Below is a small trained network, with its code and all its weights. Each question gives an input and a class and asks what happens when units are switched off, that is, made to give their printed mean instead of their output.

import numpy as np


def w(rows, s, z=0):
    codes = np.array(rows[::2]) - 128.0
    scale = np.full(codes.shape[1], s)
    scale[-1] = z or s
    return codes * scale


def f(y):
    return np.maximum(y, 0)


def log_softmax(a):
    a = a - a.max(-1, keepdims=True)
    return a - np.log(np.exp(a).sum(-1, keepdims=True))


def net(x, mask):
    res = np.array(x, float).reshape(1, 7) / 4 @ E
    y = f(res @ A[0][:, :-1].T + A[0][:, -1])
    res = res + np.where(mask, y, B[0][:, -1]) @ B[0][:, :-1]
    return log_softmax(res[-1] @ U[:, :-1].T + U[:, -1])


A, B = {}, {}
E = w([
[166,71,57,55],'x0',
[56,173,49,177],'x1',
[171,207,74,57],'x2',
[136,105,128,90],'x3',
[213,182,166,189],'x4',
[143,161,82,149],'x5',
[159,209,161,2],'x6',
],0.0077)
A[0] = w([
[144,127,157,99,151],'neuron 0',
[184,134,156,179,165],'neuron 1',
[157,140,206,175,163],'neuron 2',
[136,113,195,165,167],'neuron 3',
[83,210,177,117,218],'neuron 4',
[80,205,136,136,163],'neuron 5',
[127,162,8,129,241],'neuron 6',
[42,140,108,109,164],'neuron 7',
[112,63,94,142,184],'neuron 8',
[135,111,185,138,169],'neuron 9',
[64,84,94,167,169],'neuron 10',
[186,92,88,59,253],'neuron 11',
[119,141,182,82,182],'neuron 12',
],0.013,0.0045)
B[0] = w([
[153,114,192,53,183],'neuron 0',
[174,174,51,134,208],'neuron 1',
[244,75,68,148,232],'neuron 2',
[222,51,18,110,217],'neuron 3',
[191,120,233,206,237],'neuron 4',
[148,154,225,209,206],'neuron 5',
[92,215,118,203,240],'neuron 6',
[108,95,153,191,202],'neuron 7',
[2,74,58,148,206],'neuron 8',
[170,50,130,110,198],'neuron 9',
[85,83,90,181,230],'neuron 10',
[71,191,104,10,255],'neuron 11',
[174,43,254,45,211],'neuron 12',
],0.0066,0.0088)
U = w([
[3,89,95,181,135],'0',
[177,96,100,152,1],'1',
[146,70,216,37,100],'2',
[135,197,210,198,137],'3',
[100,249,97,103,228],'4',
],0.012,0.00078)

Each question gives the input, the list of numbers given to net, and the class t.
The units are the neurons (one row each of A and B). Each row of codes is followed by its name. A weight is (code - 128) times the scale printed after its matrix; where a second scale follows, it is the last column's (A, B and U).
mask holds one flag per neuron, in row order. A switched-off neuron (its flag False) gives its mean, the last column of its row in B, instead of its output. The means were averaged over made-up inputs and are rounded, as every weight is.
A unit's drop is (log p(t) with every unit on - log p(t) with that unit switched off) / (log p(t) with every unit on - log p(t) with every unit switched off).
The circuit of an input: a set's keep is (log p(t) with only the set's units on - log p(t) with every unit switched off) / (log p(t) with every unit on - log p(t) with every unit switched off). Starting from the 12 units with the biggest drops (on a tie, the unit counted first), units are removed one at a time, each time the one whose removal leaves the highest keep (on an exact tie, the one counted first), for as long as the keep stays at least 0.8.
units of the circuit, in order: the units of the circuit, biggest drop first
most important unit: the unit with the biggest drop
k most important neurons: the k neurons with the biggest drops, biggest first
drop of u: that unit's drop, to one decimal
input [4,-3,8,0,0,0,4], class 4: most important unit -> neuron 11
input [3,8,1,-3,1,8,7], class 3: units of the circuit, in order -> [neuron 5; neuron 4]
input [7,-8,4,0,-3,-2,-7], class 0: units of the circuit, in order -> [neuron 8; neuron 12]
input [-5,-6,-5,-8,-7,7,0], class 1: units of the circuit, in order -> [neuron 3; neuron 11]
input [3,3,5,2,-1,-3,4], class 4: 2 most important neurons -> [neuron 6; neuron 11]
input [-7,-1,8,7,-1,3,7], class 3: 4 most important neurons -> [neuron 4; neuron 5; neuron 3; neuron 9]
input [-3,-1,3,-6,7,4,-5], class 1: 3 most important neurons -> [neuron 2; neuron 3; neuron 1]
input [-4,-8,7,-8,8,6,8], class 2: 3 most important neurons -> [neuron 12; neuron 6; neuron 0]
input [6,-4,5,-6,-3,8,-6], class 4: 3 most important neurons -> [neuron 11; neuron 6; neuron 7]
input [5,7,-1,5,-1,3,4], class 4: units of the circuit, in order -> [neuron 11; neuron 6]
input [3,7,7,-1,5,1,-8], class 0: drop of neuron 8 -> 0.1
input [4,1,4,4,7,3,5], class 4: drop of neuron 11 -> 0.2
input [4,5,6,1,-3,-1,-1], class 4: drop of neuron 11 -> 0.4
input [7,-2,3,-4,-7,5,-1], class 4: units of the circuit, in order -> [neuron 11]
